Here is a tiny trained network, its code and every weight. The questions are about switching its units off for an input and a target symbol, where a switched-off unit gives its printed mean instead of its output.

import numpy as np


def w(rows, s, z=0):
    codes = np.array(rows[::2]) - 128.0
    scale = np.full(codes.shape[1], s)
    scale[-1] = z or s
    return codes * scale


def f(y):
    return np.maximum(y, 0)


def softmax(a):
    e = np.exp(a - a.max(-1, keepdims=True))
    return e / e.sum(-1, keepdims=True)


def log_softmax(a):
    a = a - a.max(-1, keepdims=True)
    return a - np.log(np.exp(a).sum(-1, keepdims=True))


def net(x, mask):
    ids = ['αγεζηθμπφ'.index(c) for c in x.split()]
    T = len(ids)
    res = E[ids] + P[:T]
    u = 0
    for l in range(2):
        r = res
        for j in range(2):
            rows = slice(2 * j, 2 * j + 2)
            q, k, v = (r @ M[l][rows].T for M in (Q, K, V))
            z = softmax(np.where(np.tri(T) > 0, q @ k.T / 2**0.5, -1e9)) @ v
            o = O[l][rows]
            res = res + np.where(mask[u + j], z, o[:, -1]) @ o[:, :-1]
        u += 2
        y = f(res @ A[l][:, :-1].T + A[l][:, -1])
        res = res + np.where(mask[u : u + 16], y, B[l][:, -1]) @ B[l][:, :-1]
        u += 16
    return log_softmax(res[-1] @ U[:, :-1].T + U[:, -1])


Q, K, V, O, A, B = {}, {}, {}, {}, {}, {}
E = w([
[186,184,105],'α',
[29,115,183],'γ',
[189,187,105],'ε',
[22,119,184],'ζ',
[47,134,171],'η',
[153,20,162],'θ',
[4,95,40],'μ',
[54,126,171],'π',
[189,242,90],'φ',
],0.014)
P = w([
[171,70,255],'0',
[112,160,114],'1',
[126,145,96],'2',
[126,148,92],'3',
[135,141,91],'4',
[141,145,89],'5',
[147,146,89],'6',
[152,145,97],'7',
[154,153,105],'8',
[156,160,117],'9',
[158,163,123],'10',
],0.0081)
Q[0] = w([
[245,218,59],'L0H0',
[95,181,86],'L0H0',
[108,55,91],'L0H1',
[111,70,166],'L0H1',
],0.011)
K[0] = w([
[188,246,131],'L0H0',
[70,146,229],'L0H0',
[131,125,142],'L0H1',
[108,117,71],'L0H1',
],0.014)
V[0] = w([
[96,97,153],'L0H0',
[76,84,121],'L0H0',
[170,147,163],'L0H1',
[132,88,9],'L0H1',
],0.015)
O[0] = w([
[148,213,87,205],'L0H0',
[163,179,113,184],'L0H0',
[26,104,183,128],'L0H1',
[173,254,82,3],'L0H1',
],0.0097,0.0039)
A[0] = w([
[9,207,71,125],'L0N0',
[104,203,175,132],'L0N1',
[188,178,154,179],'L0N2',
[227,160,139,135],'L0N3',
[156,104,76,161],'L0N4',
[41,163,161,159],'L0N5',
[71,76,88,131],'L0N6',
[170,54,129,137],'L0N7',
[163,143,142,26],'L0N8',
[135,95,114,10],'L0N9',
[222,173,111,102],'L0N10',
[148,187,64,121],'L0N11',
[155,168,193,102],'L0N12',
[125,192,123,128],'L0N13',
[126,30,37,202],'L0N14',
[169,138,139,65],'L0N15',
],0.013,0.011)
B[0] = w([
[125,144,214,204],'L0N0',
[134,62,160,162],'L0N1',
[72,94,48,175],'L0N2',
[74,59,35,165],'L0N3',
[150,188,160,173],'L0N4',
[193,119,116,206],'L0N5',
[172,156,190,184],'L0N6',
[113,150,143,209],'L0N7',
[154,235,220,128],'L0N8',
[22,10,243,128],'L0N9',
[49,137,188,155],'L0N10',
[165,178,187,162],'L0N11',
[62,138,125,131],'L0N12',
[132,169,163,155],'L0N13',
[116,168,173,254],'L0N14',
[94,187,137,130],'L0N15',
],0.011,0.0098)
Q[1] = w([
[254,192,155],'L1H0',
[175,118,233],'L1H0',
[93,102,55],'L1H1',
[145,44,60],'L1H1',
],0.0088)
K[1] = w([
[246,156,195],'L1H0',
[28,98,194],'L1H0',
[95,89,177],'L1H1',
[57,50,117],'L1H1',
],0.012)
V[1] = w([
[204,255,115],'L1H0',
[140,174,246],'L1H0',
[76,211,179],'L1H1',
[101,253,161],'L1H1',
],0.0076)
O[1] = w([
[173,65,76,106],'L1H0',
[10,142,86,254],'L1H0',
[181,127,178,200],'L1H1',
[208,119,125,197],'L1H1',
],0.012,0.022)
A[1] = w([
[155,142,127,37],'L1N0',
[142,2,129,117],'L1N1',
[68,110,164,25],'L1N2',
[110,193,118,46],'L1N3',
[186,94,134,52],'L1N4',
[119,109,150,224],'L1N5',
[119,147,111,2],'L1N6',
[185,124,24,95],'L1N7',
[103,61,123,64],'L1N8',
[190,97,163,67],'L1N9',
[153,19,169,162],'L1N10',
[118,140,78,41],'L1N11',
[105,84,70,29],'L1N12',
[193,118,155,93],'L1N13',
[78,126,154,230],'L1N14',
[153,168,42,56],'L1N15',
],0.012,0.0095)
B[1] = w([
[2,100,155,130],'L1N0',
[92,227,135,130],'L1N1',
[154,200,158,194],'L1N2',
[123,171,195,153],'L1N3',
[55,161,135,138],'L1N4',
[177,42,59,188],'L1N5',
[95,245,200,128],'L1N6',
[111,119,209,130],'L1N7',
[96,237,163,129],'L1N8',
[128,72,65,147],'L1N9',
[122,128,210,141],'L1N10',
[130,173,144,128],'L1N11',
[184,107,111,128],'L1N12',
[61,175,74,150],'L1N13',
[171,89,77,249],'L1N14',
[120,82,207,128],'L1N15',
],0.0083,0.022)
U = w([
[205,140,151,204],'α',
[140,54,62,254],'γ',
[202,109,180,190],'ε',
[82,194,251,114],'ζ',
[70,143,47,150],'η',
[207,190,130,149],'θ',
[130,140,147,27],'μ',
[84,241,86,148],'π',
[129,158,141,8],'φ',
],0.013,0.0075)

Each question gives the input, a string of symbols that net reads in full, and the target symbol t.
The units are the heads (2 rows each of Q, K, V and O) and the neurons (one row each of A and B). Each row of codes is followed by its name. A weight is (code - 128) times the scale printed after its matrix; where a second scale follows, it is the last column's (O, A, B and U).
mask holds one flag per unit, layer by layer, with each layer's heads first. A switched-off unit (its flag False) gives its mean, the last column of its rows in O or B, instead of its output. The means were averaged over made-up inputs and are rounded, as every weight is.
A unit's drop is (log p(t) with every unit on - log p(t) with that unit switched off) / (log p(t) with every unit on - log p(t) with every unit switched off).
The circuit of an input: a set's keep is (log p(t) with only the set's units on - log p(t) with every unit switched off) / (log p(t) with every unit on - log p(t) with every unit switched off). Starting from the 12 units with the biggest drops (on a tie, the unit counted first), units are removed one at a time, each time the one whose removal leaves the highest keep (on an exact tie, the one counted first), for as long as the keep stays at least 0.8.
circuit, biggest first: the units of the circuit, biggest drop first
k most important neurons: the k neurons with the biggest drops, biggest first
top k neurons in layer l: the k neurons of layer l with the biggest drops, biggest first
drop when u is switched off: that unit's drop, to one decimal
input θ η θ θ, target η: circuit, biggest first => L1H1
input θ θ θ ε θ π μ π θ φ α, target ε: 4 most important neurons => L1N9; L0N5; L1N10; L0N7
input θ η μ θ, target θ: top 2 neurons in layer 0 => L0N10; L0N4
input θ ζ α θ π π θ η θ π, target η: circuit, biggest first => L0N14; L1H1
input π θ μ γ, target θ: circuit, biggest first => L1H1; L0H1
input μ γ μ π π ε η π φ, target ζ: 4 most important neurons => L1N10; L1N7; L1N4; L1N1
input φ γ π θ η η θ θ π φ π, target η: circuit, biggest first => L1H1; L0N14
input θ θ γ θ θ ε θ α γ θ, target γ: top 2 neurons in layer 1 => L1N2; L1N3
input π θ θ η θ π π ζ α θ θ, target γ: top 3 neurons in layer 0 => L0N0; L0N3; L0N6
input θ φ θ π π θ, target η: circuit, biggest first => L0H0; L1H1; L0N0
input ε π ε γ θ, target ζ: circuit, biggest first => L0H1; L1H0; L0H0
input α π π η π θ γ η π φ η, target η: 2 most important neurons => L0N14; L0N6
input π π θ θ φ π θ ε α, target ζ: circuit, biggest first => L0H1; L1H0
input θ π θ θ ζ φ, target ζ: top 2 neurons in layer 0 => L0N14; L0N5
input θ φ μ θ π, target α: top neuron in layer 0 => L0N11
input θ π θ γ φ γ π θ α, target ζ: 2 most important neurons => L0N14; L0N5
input μ θ θ π π π φ α, target ε: top 2 neurons in layer 0 => L0N3; L0N2
input α φ π θ θ, target π: 2 most important neurons => L0N4; L0N14
input θ μ η θ, target θ: top 2 neurons in layer 0 => L0N10; L0N3
input η γ θ μ π φ π ε, target ε: top neuron in layer 0 => L0N0
input η θ θ η π π π θ φ θ π, target γ: drop when L0N4 is switched off => 0.3
input π μ π η φ, target ε: drop when L1H1 is switched off => 0.5
input η μ γ, target θ: drop when L0H0 is switched off => 0.6
